Here is a tiny trained network, its code and every weight. The questions are about switching its units off for an input and a class, where a switched-off unit gives its printed mean instead of its output.

import numpy as np


def w(rows, s, z=0):
    codes = np.array(rows[::2]) - 128.0
    scale = np.full(codes.shape[1], s)
    scale[-1] = z or s
    return codes * scale


def f(y):
    return y / 2 * (1 + np.tanh(0.7978845608 * (y + 0.044715 * y**3)))


def log_softmax(a):
    a = a - a.max(-1, keepdims=True)
    return a - np.log(np.exp(a).sum(-1, keepdims=True))


def net(x, mask):
    res = np.array(x, float).reshape(1, 5) / 4 @ E
    y = f(res @ A[0][:, :-1].T + A[0][:, -1])
    res = res + np.where(mask, y, B[0][:, -1]) @ B[0][:, :-1]
    return log_softmax(res[-1] @ U[:, :-1].T + U[:, -1])


A, B = {}, {}
E = w([
[128,128,128],'x0',
[128,128,128],'x1',
[247,137,143],'x2',
[149,145,1],'x3',
[167,22,82],'x4',
],0.0092)
A[0] = w([
[111,247,126,83],'N0',
[249,169,150,124],'N1',
[125,152,48,78],'N2',
[106,125,125,71],'N3',
[200,159,102,96],'N4',
[52,107,109,118],'N5',
[21,106,100,162],'N6',
[61,112,118,156],'N7',
[124,201,164,185],'N8',
[180,65,131,137],'N9',
[126,44,122,137],'N10',
[125,44,115,63],'N11',
[56,128,73,113],'N12',
[115,91,179,113],'N13',
[197,140,120,102],'N14',
[128,213,129,35],'N15',
[124,110,119,17],'N16',
[116,25,110,109],'N17',
[127,102,179,48],'N18',
[166,109,119,10],'N19',
[182,121,98,112],'N20',
[201,145,122,67],'N21',
[219,164,154,191],'N22',
[143,190,36,60],'N23',
[65,66,103,121],'N24',
[169,169,98,2],'N25',
[126,53,130,121],'N26',
[131,102,214,49],'N27',
[203,102,131,142],'N28',
[150,146,206,51],'N29',
[111,116,125,137],'N30',
[101,140,184,62],'N31',
[71,203,183,59],'N32',
[56,96,131,82],'N33',
[103,116,182,136],'N34',
],0.015,0.0014)
B[0] = w([
[243,157,76,230],'N0',
[6,163,122,254],'N1',
[174,74,192,207],'N2',
[118,130,143,132],'N3',
[84,116,140,201],'N4',
[54,150,138,192],'N5',
[18,160,125,229],'N6',
[74,156,136,184],'N7',
[178,172,107,204],'N8',
[149,155,99,202],'N9',
[199,144,107,188],'N10',
[215,153,116,185],'N11',
[56,108,143,205],'N12',
[135,89,161,174],'N13',
[89,137,136,191],'N14',
[200,131,85,188],'N15',
[146,118,122,126],'N16',
[228,160,97,205],'N17',
[140,84,150,165],'N18',
[133,130,120,154],'N19',
[126,118,134,185],'N20',
[84,141,135,193],'N21',
[28,156,104,227],'N22',
[192,37,193,233],'N23',
[87,160,105,189],'N24',
[126,116,145,169],'N25',
[181,122,99,176],'N26',
[143,55,170,205],'N27',
[103,161,129,207],'N28',
[122,102,145,196],'N29',
[121,126,120,134],'N30',
[133,114,138,179],'N31',
[175,134,92,231],'N32',
[77,143,141,183],'N33',
[137,93,134,179],'N34',
],0.021,0.0089)
U = w([
[53,151,131,252],'0',
[172,167,89,51],'1',
[119,6,213,57],'2',
],0.016,0.0021)

Each question gives the input, the list of numbers given to net, and the class t.
The units are the neurons (one row each of A and B). Each row of codes is followed by its name. A weight is (code - 128) times the scale printed after its matrix; where a second scale follows, it is the last column's (A, B and U).
mask holds one flag per neuron, in row order. A switched-off neuron (its flag False) gives its mean, the last column of its row in B, instead of its output. The means were averaged over made-up inputs and are rounded, as every weight is.
A unit's drop is (log p(t) with every unit on - log p(t) with that unit switched off) / (log p(t) with every unit on - log p(t) with every unit switched off).
The circuit of an input: a set's keep is (log p(t) with only the set's units on - log p(t) with every unit switched off) / (log p(t) with every unit on - log p(t) with every unit switched off). Starting from the 12 units with the biggest drops (on a tie, the unit counted first), units are removed one at a time, each time the one whose removal leaves the highest keep (on an exact tie, the one counted first), for as long as the keep stays at least 0.8.
circuit, biggest first: the units of the circuit, biggest drop first
unit that matters most: the unit with the biggest drop
k most important neurons: the k neurons with the biggest drops, biggest first
drop of u: that unit's drop, to one decimal
input [6,4,-6,7,-1], class 2: 4 most important neurons : [N23, N2, N1, N22]
input [5,-1,-2,5,4], class 2: circuit, biggest first : [N2]
input [-1,0,-3,4,1], class 2: circuit, biggest first : [N1, N2]
input [-8,-6,6,2,-8], class 1: 2 most important neurons : [N0, N15]
input [4,1,4,4,2], class 0: 2 most important neurons : [N1, N27]
input [1,6,-6,8,-8], class 1: 3 most important neurons : [N0, N15, N32]
input [3,0,-6,7,0], class 2: 3 most important neurons : [N23, N2, N1]
input [6,8,-6,-1,7], class 1: 3 most important neurons : [N17, N11, N10]
input [0,-3,7,3,-6], class 0: 2 most important neurons : [N1, N22]
input [6,-3,3,4,-2], class 2: 2 most important neurons : [N23, N6]
input [-4,-5,8,8,1], class 0: 3 most important neurons : [N1, N22, N28]
input [3,-6,-5,8,3], class 2: 2 most important neurons : [N23, N2]
input [-7,2,8,8,0], class 0: 2 most important neurons : [N1, N22]
input [3,-4,-1,3,2], class 2: unit that matters most : N0
input [-1,-5,4,6,0], class 2: drop of N23 : 0.8
input [-3,-7,4,8,-2], class 2: drop of N23 : 0.2
